Facts:
bastul π loste, kopas
batrom π sketir, zadril
brerok π nabi
briplubro π kledes
bropo π klifik, zezuk
brudrum π flezik, peklok
buplun π kopas, kibol
buzom π zafeplar
dafo π zezuk, drurir
deru π groflibas
deskestes π bastul, plegor
diples π vimi
dreri π skopu, gritril
drifun π trograk, sunin
dritun π mives
druklus π rago
faklos π tugisel
feplol π stusketru
flezik π drurir
flogok π lostu
flome π klostar
flotral π vimi, niklobrol
flovus π debagru
fosizes π zugrar, pleskur
gadrestir π zugrar
gerur π flezik, flome, dafo
grastok π ruvi, stora
grestos π bastul
grevan π dafo
grifle π groflibas
groflibas π plomos
grukla π rodrer
grunazul π gadrestir
grurur π stora
gruskik π zafeplar
gule π grastok
kekemak π peti
kibol π bastul
kledes π klostar
klifik π peti, flezik, klostar
kloru π tugisel
kopas π loste
kupi π stetridar
leplan π rago, stemu
lero π kapil
losikur π nibri, pigi, mives
ludris π lepo, kledes
matres π riple
mutibik π kekemak
nabi π dafo
neplum π plagul, kopas, vakedun
pabril π sigik, vakedun
paza π moplek, kibol
plegor π bastul, loste
plokar π sibre
plomos π peti
pudrim π flovus
rago π pabril, neralin
rekapi π gritril, kekemak, sunin
relu π zafeplar, tusto
riple π neralin, kibol
ruvi π mives, kledes, sigik
sibre π peti, niklobrol
skefliruk π kledalo
sketir π stora
skopu π klostar, vakedun, riple
sobrel π grestos, rodrer
stemu π plagul, kekemak
stora π brudrum
stusketru π debagru
suful π sigik, gruskik
surak π ludris, tusto
tepliflos π todi
tidur π vakedun
todi π deskestes
tofle π loste, skefliruk, flotral
toskek π tugisel
trograk π peti, klifik, drurir
tugisel π kledes
vimi π neplum
zezuk π trograk, peklok, drurir
zipo π pabrulan
zoplol π kibol, drurir
zugrar π plegor
batrom ω: flovus, sidam
brogol ω: plagul, rago, toskek, brudrum, kapil, plotron, neralin, lostu, surak, stuple
bropo ω: gadrestir, plokar, pabrulan, nabi, neralin
brudrok ω: dremak, stemu, riple
buplun ω: bastul, folal, fosizes, suful, flotral, lero, stora
drelu ω: sketir, zoko, kopas, grurur
dreri ω: brerok
drifun ω: plustu, loste, brerok
drurir ω: bogri
flome ω: toskek, mutibik, skefliruk
fovi ω: faklos, pabre
grastok ω: dritun, pudrim, neplum
grestos ω: rago, dapo, dritun, brerok, stora, maplom
groflibas ω: pigi, kledes, klurer, diples
grukla ω: sidam, deru
gruskik ω: diples, grevan
klifik ω: kledalo, kekemak, pabre, paza
kligur ω: zipo, lostu, paza
klostar ω: bastul, nabi, dafo
kupi ω: bastul, sketir, nibri, stinek
lora ω: zafeplar, tugisel, nibri, debagru, zadril
losikur ω: pira, klavur, nabi
makek ω: miton, plegor, diples, grevan, tidur
matres ω: feplol, kodu, sese
natrok ω: flogok, stora, stemu
niklobrol ω: zafeplar, dritun, neplum, vakedun
peklok ω: pigi, sobrel, briplubro
peti ω: flovuvin, dapo, kopas
puve ω: flezik, stetridar, stemu
ruvi ω: vigretrur, tusto, stora
sigik ω: toskek, grunazul, flotral, maplom
skopu ω: plokar, rusom
stoken ω: stinek, bogral, neralin
stosago ω: gerur, grifle
sugrik ω: dremak
tofle ω: plustu, loste, gule, deskestes, kibol
trales ω: pabril, briplubro, sese
troga ω: rago, sobrel, plomos
trograk ω: kapil, dafo
vimi ω: bogri, gerur, plinor, lero, rodrer
vostem ω: rekapi, kloru, mives, sobrel
zezuk ω: stutom, flovus, lostu
zugrar ω: stusketru, stora

Known rows:
todi: [  1  -7   1   5  -5  -2  -5  -3  -7   3  -1   5  -5   2   0   3  -4   8
  -5   8   1  12   1  -3   0   8  -6 -12  -2  -3  -2   5   1  -1  -1   4
   3   0   5  -5   7]
natrok: [ -4   8  16 -32  11   0  -9   9   5  -1   5 -18  14  -8   8  -4   4 -12
   4  19  -7 -15   0  -5   8  -8   7  29  -5   7   3  10   0  -8   3 -25
  17   9   5  11 -30]
zadril: [  1   6  -1  21  -9   1  -5   1   0  -3   0   2  -6  -1   7  -3   3   7
  -9 -20   3  -3  -2  -2  -1  -9   0   6   1  -2  -2   1   3  -7  -6   3
   6  -1   4  -2   9]
toskek: [ 10 -18  13  -7   4 -15   1  30 -14   3   5  22   3   2  -6   7  -4  20
  10  15  -6 -12  -2   6  -1   6 -21  -5  -2   3 -10   9  -2   2 -10   8
  -6  -2  -7  -4  43]
rekapi: [ 10  -2  -4   6  -5   1  -6 -13  -1   4  -1   9  -3   3  -3   2  -6   5
  18   2   1   4 -10   5  -3   6 -10  -6   1   0   2  -2   0   0   7   5
   5  -3   4  -7   4]
grevan: [ 10  -6  26   1   8   3   2 -17  -4 -13  -5   2   8   9  -2  16   7 -21
  -3 -12  -1  17  -4  -7  -4   6  -8 -16   2 -12  -7  -5  -5  -5 -15  -6
 -12  -3 -13   1  10]
leplan: [  3   1   4   3   6   0   2 -10  -1   3  -1  10  -2   3   0   0  -7   3
  13  -4   4   8  -5   5  -2  12 -11  -9   4  -5   0   6   1  -5  -2   2
   4  -2  -1 -10  -4]
buplun: [-23  -4   4 -57  26   3   2   9   1   4  -5 -23   7  -1   4  -8  -2 -12
   9  34  -4   1   8 -10   9   4  10  -5  -5 -12   8  -3  -3  14  10 -25
   5   4  -3   5 -24]
sketir: [-10   6  -1  33 -45 -16   1 -38  -8  10  -2 -18 -22 -14  -8  -6   2   1
 -28  16   9  31  -2   7 -11  15  27 -23 -11   9  -4  12 -15 -24 -20 -12
   0 -60   2  -3 -15]
klifik: [ 37  -8 -33  -6   1   8  26 -13  12   6 -10 -28  19  -2 -14  -6   9 -30
  30  30 -19   9  -7   9  -4  -8  23   8  -2  21  14  -6  -9  45  17  -5
 -21  41   6  16  14]
bropo: [ -6  -8 -13 -28  15  -6   5  -2  10   1  -1 -23  -2   2 -20  13   7 -17
  15  21 -12 -19  10  11  -3  -5  23  -2  -7  -5   4 -11  -7  10   5 -10
 -16  10 -11  11 -16]
nabi: [  0 -13  -3   2  13  -9   1  -8   6  -3  -1 -11  -7   9 -11  25   8  -6
   7  -9   0  -3   8   7  -6  11  -5 -18  -9 -23  -5   8  -3  -4 -15  -5
  -5   2 -22  -4   1]
kledalo: [  7   5  -2  20  -7   1  -6   7   1  -3   1   4  -5   0   8  -1   1   8
  -9 -24   2  -2  -1   0   0  -7  -2   8   1  -2  -2   3   2  -5  -3   5
   5   3   3  -2   6]
zugrar: [-14  -9  16 -62   9  -4 -17  17 -10   6   0 -16   9  -3   2 -10  -4  -5
   0  56  -7   3   2  -8  11   0   5   1  -6  -1   4  -3  -5   4   5 -28
  13   2   6   9 -14]
miton: [  6   5   7  19  -7   3  -4  -1  -2  -7  -3   7  -2   0  10   0   4   4
  -6 -22   3  -1  -3  -5   1  -9   2   4   4  -3  -3  -4   4  -7  -5   3
   4  -1   7  -1   9]
zoko: [  3   5  -1  21  -7   1  -4   1   0  -2   0   4  -5   0   7   0   4   7
  -6 -22   4  -3   1  -2   1  -6  -1   6   0  -4  -2   1   6  -5  -3   5
   5   1   4  -3   5]
grunazul: [ 2 -3  4  5 -3 -3 -1 -1 -4  3 -1  7 -3  2  0 -1 -3  5  0 -1  2 10 -4  3
 -1  7 -9 -9  0 -5 -2  3  0 -6 -3  2  4 -5 -1 -5  7]
stoken: [-19   7  -8 -25  12  -4  -2  14   7  -2   1  -6  -8  -4  -4  -2   1  -2
  -1   3  -7 -28   7   3   1 -13  23  14  -1   2   4 -17  -3  -1   3  -4
  -7  -1  -1   9 -21]
kapil: [  1   6  -7  18  -4  -1  -4   6   1  -3   0   5  -9   0   6   0   3  12
  -7 -23   2  -8   2  -1  -1  -8   1   6  -1  -6  -2  -1   4  -7  -6   4
   6  -2   5  -2   6]

Rows:
No name comes twice in this set of rows, the named rows included.
[-11  11   2   8  24   7  27 -19   6   4  -1   8   2  -3   7  -6  -9   0
  25 -22  18  11  -4  -4  -3  23 -13 -12   6  -7   4  17   3   3   7   6
  -1 -23 -10 -15 -14] | pabril
[ 13  -4 -19 -29  14   3  -3  21  11 -10   1 -41  16  10 -19  12  13 -46
 -20  14 -19  17  13  22  -7  -4  -6   0  -5   3  -3  -5 -27  21  -9 -14
 -27  57 -35  20 -21] | zezuk
[-20  10   1 -30  16  -1   3  22   6   1   5  -8   4  -7  -2 -13  -1  -6
   0  -1  -1 -18   0   7   3  -8  12  17   2   4   5 -13  -4   1   5  -9
  -3  -7  -9   7 -19] | sigik
[-26  13   0 -18  -3  10 -10 -10   5 -11  16 -16   3  -8 -10   4   6  -5
 -12  13  -1 -28  -3   7  -2 -12   0  19  -6  10   1 -20  -8   7  27  -4
 -15 -36 -16  10  -5] | peklok
[-19 -20  -7  -9  -2  13  -6  -6 -10   2  -7  -7  -2   9   9   5  -2   4
 -31  30   5  29  23 -30  10   9  -5 -30  -6 -10   1   3  11  24  11  11
   4  16  12  -3   3] | kibol
[-16  11 -13 -25  12  -2  -3  25   5  -1   4  -7  -4  -5  -4  -8  -3  -4
  -6   3  -7 -19   5   8   1 -13  14  15   3   6   2 -17  -8   3   6  -2
  -9   4  -6   9 -20] | brogol
[ -2   3  15  16 -48 -16  -5 -31 -13  11   2 -41  -2 -15   4 -16   7  -8
 -26  22   9  44 -11  10  -3  17  16 -10 -15   4   0  23 -16 -28 -24 -43
  25 -56   3   2  -9] | stora
[  5  -2  15 -11   4  -5  -7   0  -5   3  -1  10  -3   3   0  -1  -8   5
  12   1   3   8  -7   4  -1  12 -18  -8   4  -9  -2   6  -3 -12  -8  -6
  13  -7  -2  -8  -5] | stusketru
[ 12   6   2  -7   8  -3  -6  17  -3   2  -3  18  -4   5   1  -5 -14   3
  -2  -6  -3  16  -2   9  -6  13 -21 -10  11   2  -8   5 -12  -5 -13   7
  -2  24  -1  -8 -11] | flovus
[ 20  -5  -6   5  -4   0  -4 -12  -1   7  -4  12  -5   4  -4  -1  -8   6
  20   4  -1   9 -12   7  -3   7  -6  -8   5   0   3   1  -1   0   3   4
   9  11  10  -9   4] | mutibik
[-16   5   6 -51  34   1   6  -2   7   4  -1   7  -2  -3  -7  -7 -12 -14
  21  20  -3  -4  -1   5  -1  10   4  -3   8   0   4  -8  -9   0   8  -6
  -7   2  -7  -1 -43] | vimi
[-21 -10  10 -31  10  -1  14   3   5   8  14   4  20   2 -19  -7  -1 -19
   4   7   7  -3   5   9   7   1  13   0   8  17  12 -14   7   1   2   1
  -4  -1  -8  12 -35] | dreri
[-11   1  -3   7  -9   7  -9 -18  -6  -2   8  -1  -3  -2  -3   5  -2  14
  -5  13   7  -3  -7   4  -2   8 -21  -5  -6   2  -1   1   0   7  20   7
  -2 -32  -9  -6  19] | sobrel
[ -3   8   5  20 -10   6  -8 -11  -2  -9   4   5  -3  -2   6   2   3   9
  -8 -17   5 -10  -6  -4  -2  -8  -5   8   0  -1  -3  -7   3  -6   6   6
   0 -19  -1  -2  17] | pigi

The same things again, as new rows of numbers:
Known rows:
peklok: [ -4   1 -10 -11   1  12  -4  -2  -2  -4 -19  -7  15   8 -12  -6  12   5
   2 -14   2   6   4  -1   4   1   4   9  -8   7  -1 -10   2  24]
brogol: [ 12   3 -12   8  -4   4   4  -8  -4  12  -7  -9  -5   2  -7   0  13  15
  -3   1 -12   2  16   6  17  15   5  -4 -16   9  -3  -5  -3  13]
vostem: [  4   2  -5  -6   5   7   1  -5   3   0  -7 -10   7   2 -13  -6   4   7
  -1  -8  -2   7   9   2  13   0   5   6 -11   7  -6  -6  -4  21]
grukla: [ -8  -1  10  -6   1   0   7 -20  -8  20   7  -1 -10  -4 -12  -2  -4  18
  -9   6  -5  -1   7   1  16  -2  -8  -6 -18   7 -13   7 -15 -12]
stoken: [  7  -1  -2  10  -5   1  -2  -1  -2   4  -2  -6 -13   0   2   1   7   8
 -10  -3  -7   3   4   5   9  10   4   5  -6   8   5   1   3  11]
kekemak: [ -6   1  -4  -4 -12   2   4  -5 -18   2  -8   9  -2   0  -3  -4   1  -6
   7   2   2 -11  -3   2  -1  -1  -9  -8  -4   2  -3  -1   6 -13]
brerok: [ -4   5   1  -3   4  -1   9  10   8  -5   0  15  -1  -5  11   3   4  -5
  16   6   0  -3  -7   6 -13 -15  11 -14   5  -8 -13   2 -13  -4]
plustu: [ -5  -1  -4  -5   2   0   2   4   1   3   6   5   5   2   4   6   4  -3
  12   3   0   1  -2  -5 -11 -11  -1  -1  11  -6 -13  -8   1  -1]
zadril: [  0  -8  -8   3 -10   4  -1  11  -9 -10  -4   6  -1   5  13   8  11  -9
   0 -10   0   0  -7   0 -11   0   1  15  17  -2   3  -6  13  15]
dapo: [ -6  -2  -1   3   4  -5   5   5   4  -3  10   5   3  -1  11   7   5   1
   7   7   0   2  -4  -4  -7  -2   6   0  12 -12  -4  -4   2   1]
pabrulan: [ 47  10 -24   2  -5   2  -8 -33  10 -12  10 -13  -6 -23 -26  53  13   4
  47 -14 -31 -10   0   2  -1  16 -15  25  28  17  57  31 -14 -24]
pudrim: [ 14  12   5  -3 -12  -4 -28  -2  31  11  28   6 -29   2   2  -3  -6 -10
   7  13   2   0  13 -13   0 -10  14   6  13 -12 -43   5  29  -1]
sidam: [ -4  -2  -6  -4  -4  -2  -3 -10 -13   2   2   5   1   1   1  -5   1  -8
   8   3   3  -7  -4   0   0  -1  -6  -5   0  -1   0   0   3 -13]
kledalo: [-16  -5  -9 -11 -11   5  -2 -13 -24  10  -6  -2   3  10  -3   9   8   1
   4   2   6  -8  -5 -11   6   2 -17   5   2  -2   0  -8  11 -16]
brudrum: [ -1   0 -16   7  -4   2   0   0  -5  -6  -8   3  -1  -1   9  -4   8  -1
  12   6   5  -8  -2   2   4   5   7  -8   1  -3   6  -4   2  -3]
riple: [ -5   9   9   0   1   4  -2   7  -1  -9   0   5  13  10  -4  12  -2  -5
 -11  15  12  -1  -8  -3  -1   4  -3  -1  -1   3  -1  13   2  -8]
stusketru: [ 17  13  -2   0 -10   3 -33   0  33   9  17  -6 -19  16  -2   1  -1 -10
   1  18  12   3  18 -22   4   4   9   2  17 -13 -29   5  39  -7]
loste: [-18 -10  -6 -10   4   6   4   0  -6   7   2   0   6   9   0  15   9   5
   6   1   4   3  -3 -14  -3  -6  -6   8  13 -10  -7 -10   3  -5]
miton: [ -7  -1   3 -13   2   1  -5  -5   1  -7  -2  -1   8  -3 -10 -11  -9  -6
   1 -11   5   3  -9  -1  -3 -12  -2  10   0   3   3   3   2   2]

Rows:
No name comes twice in this set of rows, the named rows included.
[  2   7  14  -1  -7   1   5  12  16   0 -34  14 -14  -1   6 -12  -8  -7
   7  -5   3 -11  -6   7 -13 -12  -9 -23   3  -6   4   7 -11  -8] | grifle
[  0 -17 -12   6  -2  -2  -3   8 -14 -12  17  -4   4   0  17   6   3  -9
 -10  -7   0   7  -1  -2  -6   8   5  13  25  -1  13 -10  18  10] | nibri
[  8  -1  -6  11  -8   6  -3   5  -4   1  -8  -7  -3   6   2   2  10   7
 -14  -8  -3   2   8   0   8  21   1   6   1   6  16  -7   7  14] | klostar
[  0  -2  -5   7  -4  -6   0  11  -2 -11   0   7  -6  -4  14   0   4  -5
  -2  -4  -2  -2  -8   8 -12  -1   7   4  15  -4   6   0   6   6] | sketir
[-10  -4  17   1  14  -8   4  -4  16  12   8  -5 -13  -6   6   8 -10  13
 -10  12   8   5  -2  -6   7   1   0 -13   3  -8   4   7 -19 -17] | fosizes
[  5  -6  -4   1  10  -6   8   6  -2  -8  20   6   5 -10  16  -3  -6  -7
   0   4  -4   6   1   7 -13  -9  12  -5  15  -1  -9  -3  -3   5] | dritun
[ -7   9 -11  -4   0   2  -1   2   5  -9 -20   5   2  -1  -1  -5  12  -1
  17   2   6  -4  -9   1  -1  -6   9  -4  -1  -7  -2  -5  -5   7] | plomos
[-13  -3   6   0  17  -7   3  -9  10  14  12  -8  -8  -9   6   5  -7  14
  -2  15   1   3  -1  -4  11  -2   3 -11   0  -7  -2   5 -16 -16] | grunazul
[ 15   4   0   9   4  10   8  13   1   0   3  -4  15   9   2   4  -2   4
 -16   1  -5   8  14   4  -1  12   2  -4  -3   9  -3   2   1  10] | ruvi
[-9 -9 -9 -1 -1  2  2  7 -8 -1  3  3  3  4  6 13 11  2  0 -3 -2  2 -3 -8
 -6 -1  0 12 13 -5 -1 -5  3  9] | vakedun
[-11  -2 -19   2  -4   2  -6  -6  -6   1  -6  -7   1   6   3   6  15   2
   9   7   6  -4  -2  -4   9  15   4   1   3  -5  10 -10   6  -4] | plagul

Now the same things, written a new way:
Known rows:
flogok: [  5  11 -12   4 -11  -5  -3  -5   4   3   6   2 -15   0   6  -3   8  -8
  -5   1   0  11 -14 -16   7   2   8  -3  -8   8  13   6]
natrok: [ -6   8 -17 -19 -10  -5   6   5  13  -7  20  13  -7  -5  11   5  -2 -28
 -19  -1  11  12  19   9  -6   1  11  -7 -14   8  17   4]
deru: [  6   3   1  19  -8   5   0  -3   4   3 -10 -17  -4   1  -8   2  -1   8
  -1   9  -5  -2 -14 -14   1  -3   4  13  13  -1   3   3]
brudrum: [  4 -20  50  20 -24 -37  19 -23 -21 -23 -14  -9  -5  19  38 -27 -13  16
  26 -33  13  33 -21 -10  25  -8  -4 -15   2  23 -25 -11]
plinor: [-11   7 -12 -17 -12   5  -8  13   6   9   0   5  11   5  -5   2   9  -8
   4  -2   0   0  15  -4  -3  -2 -22 -26 -15   1   4   3]
folal: [-13   7 -17 -15  -8   2   2   6   1   5   4  11   5   7   0   6   3 -10
   2  -8   2  -3   7  -1   5  -1 -13 -19 -13   1   4  -3]
tugisel: [ -2  60 -33  -4  40  21  20   4   4  10 -38  11  27 -51   0 -13  26 103
 -15   1 -43  16 -45   6   0 -31  20  78   0  25 -24  56]
pabre: [-10   2   8 -13  -9   5   5  29   1  10  13  -7  -1   1  -7  -1  -4   1
  -4  -1  10   1   3   9   5 -10  -6 -11  13   4   0  -5]
klifik: [ 19   2  40   4 -35  23  24   9   3  -4  15   0 -42 -10  43 -58 -17  37
  10  18 -16  -1  30  18 -16  -3  38  16  -4 -21 -47  -9]
stoken: [-16  -2  -5 -14  -1   3  10   7  -5 -13   4  17   9  -4   6  12 -12  -2
   1  -6   8  -2  18  20  -9  -3  -3   5   1  -4   7 -12]
nibri: [-17  -1  -7 -18   1   7   9  24  -8  -1  -8  18   2   7   6   3   7   4
   7 -12   9 -21   6   4  12   0 -11  -9  -1   4   6  -4]
rodrer: [-12   2  -8 -20 -12   5  -8  13  10  11  -1   6  13   6  -9   5   5 -10
   2  -6   6   1  15  -5  -4  -3 -19 -26 -13   1   4   2]
kodu: [  0   6  -3 -12   2   1  -3  12   0   6   4  -1   0   1   1   8   1 -11
  -3  -7   7  -2  10  19   2  -5 -13 -13   8   0   6   5]
drurir: [-10 -19  17 -11  -8  -5 -31  26  22   3  11  11 -23   4  15 -29 -24 -13
  14 -37  11  26  59 -17 -22   9 -21 -25 -18  45 -16  -6]
sidam: [-11   2   2 -13  -9   1   7  23  -2   7  12  -4   2   0  -9   2  -2  -1
  -2  -3   6  -1   5   9   3  -7  -9 -12  12   4   2  -2]
tepliflos: [ 7  2 -1 12  0  0 -2 -7  5  1 -8 -6  2  2 -5  2  3  5 -4  5 -3  3 -4 -7
 -4  0  4  8  6  6  4  5]
gerur: [ -1  -2  11  11  -3   0 -33  -1  10   7  -8  -6 -12   3   1 -26   1   9
   9  -8  -9  22   4 -29  -5   8 -17 -15 -20  20 -10   7]
plokar: [  5   7  -6  19 -14  12   1 -12 -12   3  -4   0  -9   3  10   5  -4  20
  11   7  -5 -11 -14  -4   8   0   0  10  11 -11   3  -8]
surak: [ -5   8  -7  15   6   0   9  -8  -7   0   5  -4   7  -9  -6   8  -4  17
   5  -5 -15   5 -18  -2   2  -4   0  10  12  -5 -12  -1]

Rows:
No name comes twice in this set of rows, the named rows included.
[ 12 -12  30  18 -13 -16 -29   6   2   0  14  -3 -59   1  45 -55 -17   2
  14 -38  13  43  22 -31   8  17  -2 -13 -15  63 -15  -2] | flezik
[ 13 -20  25  12   8  -7 -26   2  -1   2   6   1 -18   2   3 -23  -9  -2
   7  -4   6  13  15 -18  -9  18  -3  -3  -3  29  -7  -7] | zoplol
[ 13  61   1 -27  37  22   8   4  -8  17   1   8   4 -59  15 -36  40  94
 -16  24 -39  32 -34  59   3 -22  19  35  -9 -17 -43  49] | kledes
[ 12  35  -6   3  24  10   1  -8  -3  14 -12  -7   7 -27   5  -6  21  47
  -5   3 -25  17 -25  23   5 -18   1  22   6  -2 -18  32] | briplubro
[ -4   2  -1   3  -3   4   1 -11  -2 -10  -8  11   7  -7   4   8  -8   9
  -7   6   6   8   5   9  -6   0   5  18  -3   3  10  -2] | losikur
[ 30  14   2  42 -54  38  26  -5  13  10  -6 -27 -43  15  23 -16 -15  13
  15  24 -27 -55   8 -13  -2 -13  33  17  21 -60 -21 -11] | kekemak
[ 12   4  -5  17   3   5  -4 -13   1   2  -8 -14  -7   5   3   5   3  -4
   3   2 -10 -11  -7   4   3  -3   0   0   9 -21  -3   4] | rekapi
[-11  -5   6 -15  -7   0   8  22  10  -1   8  -3   4  -8  -9   2 -11  -7
 -13   4  12   8  20  14 -12  -7   0   1   5   6   3  -1] | fovi
[  2  -9   6   8   6 -11   8   0  14 -16  -4   0  -5  -2   6 -14 -12 -12
  -3  -7  -6  -3  15 -18  -9   2  16  11 -10   1 -12   7] | drifun
[-15 -11  -7  20   5   3 -39 -26  20 -14 -12 -13   1  -6 -41   6   2 -28
 -15  47 -12   2   0 -18 -30  27   7  -1 -25 -40  29   3] | vimi
[ 12   4   3  20  13   4 -27 -15  -1   7 -17 -21 -12   5 -11   6  14  -5
  -3   9  -5  -3 -16   3   4   9  -9  -3  10 -17  15   8] | diples
[ -6  10  16 -22  14   5  11   1  -8 -10  25  14  -7 -34  12 -36   7  38
  -4  24 -23  21  -3  33 -14   6  25  11 -18 -26 -35  10] | flome
[  1  -4  14  11  -2 -17  12  -6   2 -12 -22 -12   9  16   2  -8   7  -3
   4  -7  -1   1 -19 -17  14  -7   4  -1   0   0  -4   8] | gule
[  5 -12  49  18 -28 -46  48 -45 -12 -54 -62 -12  28  27  37 -13  11  11
   2 -10  20  27 -41 -11  31 -22  19   5 -13   9   4   9] | grastok

